Each row is followed by its group and then its class within the group.
[-11   8   0   2  20   6  -1  -4  -7  -2   8   0  36  -3 -11 -23 -35  13] -> J153/J614
[  4  19  -5  18   0 -10   1 -18  -8  -6  28  23  33  -4  -4 -34 -19  27] -> J26/J369
[ -4   2  -8   1  13 -12  10  -5  -7 -11   1 -18  30   4 -10 -28 -32  24] -> J153/J186
[  4  20   3  14 -18 -15   8   5  -8   7  21  40  12  -5   1 -28 -43  53] -> J26/J649
[ -9   5 -16  -2  30  -9   7   6 -10 -10   7 -16  35  -4 -24 -31 -23  12] -> J153/J614
[-11  15  -1  11  -7  22   9 -34   6  -4  -3  -1  16  -5 -35   3 -38 -56] -> J721/J194
[ -9   0  -3   1  15  10  11   2  -7   3  -1   8  41  -3  -6 -22 -37  -2] -> J153/J186
[  4  22  -5  10 -11  -3   4 -15  -4   9  11  26  29 -11  -4 -36 -36  20] -> J26/J649
[  9  10  -3  -1 -13 -21   4   5  -3   0  13  38  12   1  -8 -13 -25  41] -> J26/J829
[ -7   2  -6  11  33   5   7  -3  -8  -2  21 -21  53  -1 -16 -31 -13  10] -> J153/J614
[  4  16 -10   2 -12 -38   5  -6  -2  -4  21  25   5  -4 -14 -20 -20  37] -> J26/J829
[ -8  -2  -3  -5  11   8   8   0  -7   4   2  -4  34   4 -17 -16 -39  -6] -> J153/J614
[ -7  13  -2  -2  -1   9   7  -7   2  -2 -12  51  22 -11 -20  -9 -55 -61] -> J721/J101
[ -1  11  -5  14  -4 -20  -2 -14  -5   0  14  43  20 -10  -4 -25 -27  -2] -> J26/J369
[-16   4  -5   6   4  -6   4 -28   2 -11   1   2  16  -8 -24  -9 -18 -63] -> J721/J111
[ -2  -2  -9   6   8  -5   6   2  -7   0  -4   1  38   3  -4 -21 -34   8] -> J153/J186
[  5  -8  -4  18  19   8   3 -12   0  -1 -12  -7  48   5  13  -6 -18 -13] -> J153/J813
[ -6   8  -5  11  -5  -3   2 -38   0  -7   0  29  15  -5 -22   1 -21 -51] -> J721/J111
[ -9   1  -9  12  17  16   2  -8  -2  -3  -6  -3  41  -1  -4 -20 -23   0] -> J153/J813
[ -1  14   0  -3 -18 -23   6  -2  -4   8  13  58   3  -8  -2 -17 -44  15] -> J26/J369
[ -3   6 -10   1  -3   3   5 -45   0 -10   0  15  16  -6 -23  -3 -25 -40] -> J721/J111
[ 12   7  -5   1 -14 -32   4   3  -6  -4  15  35   2   0  -6  -8 -19  30] -> J26/J829
[  2  13   3  -6 -20 -11   6 -14  -4   8   6  56   9  -8 -19 -16 -50 -10] -> J26/J829
[  4  12   4  -4 -12  -9   2  -4  -4   2  15  39  11  -8  -1 -18 -31  16] -> J26/J369
[  3  16   1   5 -13 -11   2  -4  -1   7  16  32  14  -6  -4 -16 -29   1] -> J26/J829

Each row is followed by its group and then its class within the group.
[ 26 -21 -38  21  32 -24 -20   3  -7   8 -13  -2  -4  13 -13  -2  33  -1] -> <7>/J824
[ 41 -14  25   9  11   6 -13  -5 -21  42 -15 -13 -12  17 -13 -40   9  53] -> <3>/J893
[ 43 -24  43   1   6   4   3 -27 -17  26  -8  -8   2   4  -8 -53   7  -8] -> <2>/J647
[ 16  -9  26  49  24  12  -2 -29   1  21 -10  -9 -14  30  -9   4  -3  -5] -> <3>/J893
[ 22 -22  56 -17  19 -30   0 -36  13  15 -12  -3 -13 -14   4 -13  32 -26] -> <11>/J834
[ 59 -27   6   6  27  -2   2  -8   7  18 -12 -12  -6  24  -2 -12  22 -19] -> <3>/J141
[ 24 -12 -33  22   3  -8 -23  10   3   7 -10  -7   8   1 -14  30  40   5] -> <3>/J893
[ 70 -44  40  -5  11 -20  -9 -23  -5  28 -11 -15  -3  -4   2 -50  41 -18] -> <11>/J979
[ 87 -20   3  65 -11 -17  14  -5 -29  12 -13  -9  12  16 -11 -65  26 -11] -> <11>/J979
[ 46 -22  34  23  11  -1   6  -8 -21  23 -27  -3  -1 -10  -5 -62   7 -21] -> <2>/J201
[ 46  -6  11  -1  -1 -10   0  -8  -1  21 -11  -2  -3  -3 -15 -24  41 -10] -> <11>/J979
[ 58 -17   9  58  13   4  17  -9 -18   2   6 -13   6  24  -6 -31  13  -9] -> <7>/J824
[ 71 -19  47  42 -10   6   3  -7 -33  36 -15 -27   5  21  -3 -88   4  -3] -> <2>/J647
[ 53 -20 -42  10  -1  -7 -13  24 -14  17  -9   2   6  -6 -14 -16  37  25] -> <3>/J893
[ 75 -12  97  11  15 -16  13 -59 -18  25  -8  -6  -8  19  -2 -66 -14 -16] -> <11>/J834
[  8 -11 -43  20   2   5 -37  32  -4   4 -11  -4   5   5  -9   8  45  16] -> <7>/J824
[ 76 -19  25  18   1 -36   7  -7  -5   1 -12 -11   9  -1  -9 -31  31 -11] -> <11>/J979
[ 57 -29  82  -5  14 -27 -17 -44 -10  33 -19  -3  -2   1 -10 -59  33 -15] -> <11>/J834
[ 57 -29  35  20  10 -11  13 -19 -10  33 -10 -11 -22   8 -13 -61  16 -24] -> <2>/J647
[ 56 -14  73   4  20 -13  20 -52 -21  29   1  12   6   9  -6 -41 -11 -23] -> <11>/J979

Each row is followed by its group and then its class within the group.
[ -8 -11  -3   1  16  -3 -11  -4  17  -8  -2  16   5  -5  -7  -1   5  32] -> J533/J
[-36  -3  10 -12   7   6 -15   5   7  24 -13 -16  12  -3  16  31  -6  22] -> J652/B
[-51  16  31   9  25  11 -20  37  10  -5  -8  -6 -11 -10  28 -12  -6  24] -> J718/K
[-22 -18   1 -12 -12  -6   3 -14  -6  31 -11 -11  33 -11   4  -8 -15  -4] -> J350/W
[-50  -6  24  -9  -1   8  -5  13  -8  21  -6 -19  29  -6  11  30  -7  23] -> J652/B
[ 19 -18   6  10  11 -10 -14   6   6   5 -10   3 -37  -9 -11 -87  11 -10] -> J533/X
[-13 -11   3  -2   5  13  -9   4  10   5  -4  -7   6  -3  -3 -38  -1   1] -> J533/J
[  9  20  26   3   8  24  18  32   9  -5  -6 -22 -15   8   3 -61   6 -18] -> J718/K
[ 14 -16   7   7   9  -6  -6  -7   3  -9   9   9  12  -2 -16   3   4   5] -> J533/X
[-25  10  16  13   7  17  -6  23   1 -17  -2  11 -18  -4  10  -6  -4  19] -> J718/E
[-34 -26   3  -9  -2  -1   2 -19  -4  46 -10 -12  24  -4  10  -6  -8  -3] -> J350/U
[  6 -27  18   3  12   0  -1  17  19   1 -15 -10 -28 -12   2 -95  15 -11] -> J533/X
[ -9  19  21  -1   7  11 -14  16   6  -8  10 -11 -48 -12  13 -10  -7 -18] -> J718/E
[-53  -9  10  -9  -1   2  -2  21  -2  16 -12 -29  30 -17  21  14 -13   0] -> J652/M
[-48 -18  12 -11   3  -5 -14  18   6  29 -18 -43   6 -13  17  11  -3  27] -> J652/B
[-14 -28   6   1   4 -20   1  19   7  -6  -6  -2  23 -20 -10 -34   2  18] -> J533/J
[ -7  -8  -6   8  12  -8  -6  -9   3  -9  19  12   2  -9  -1 -19   8   3] -> J533/X
[ 10 -37  -7   4   6  -9  21  14   0 -17   1   2  54  -3   2 -53   6 -21] -> J533/J
[-37   2  31   2  29  11  -2  41  13   1 -16 -18 -18 -10  41 -23 -10  24] -> J718/E
[-22 -33  -5 -22   1   9   6 -36  -7  34 -11 -14  32  -9  -9 -27   0 -12] -> J350/U
[ -2 -16  11   3  14   1  -9   9   9  -3   5  32  -5   1 -20 -18  14  37] -> J533/X
[-24   5  -6 -10  -1   2  -5 -16  -2  16  -6 -30  13 -27  22  20  -9 -31] -> J652/B
[-17   0   4  -8  -2   1  -8 -14   3  23  -1 -24  25  -8   8  13  -7 -26] -> J652/B
[-39 -15  -5  -6   9 -13 -16 -12  -3  27  -9  -2  18  -7  21  16  -7   4] -> J350/W
[-69  11  -1 -11   5  -3  -7  -8   2   8   4 -29  52 -15  10  84 -10  20] -> J652/M
[-23  24  41  16   7  35 -12  16   6  -6  -8 -19 -27 -10 -13 -58   8  -5] -> J718/K
[ -2 -16   8   0  14   2  -4 -21   8 -13  -1  -7  13  -4 -15 -10   9  20] -> J533/J
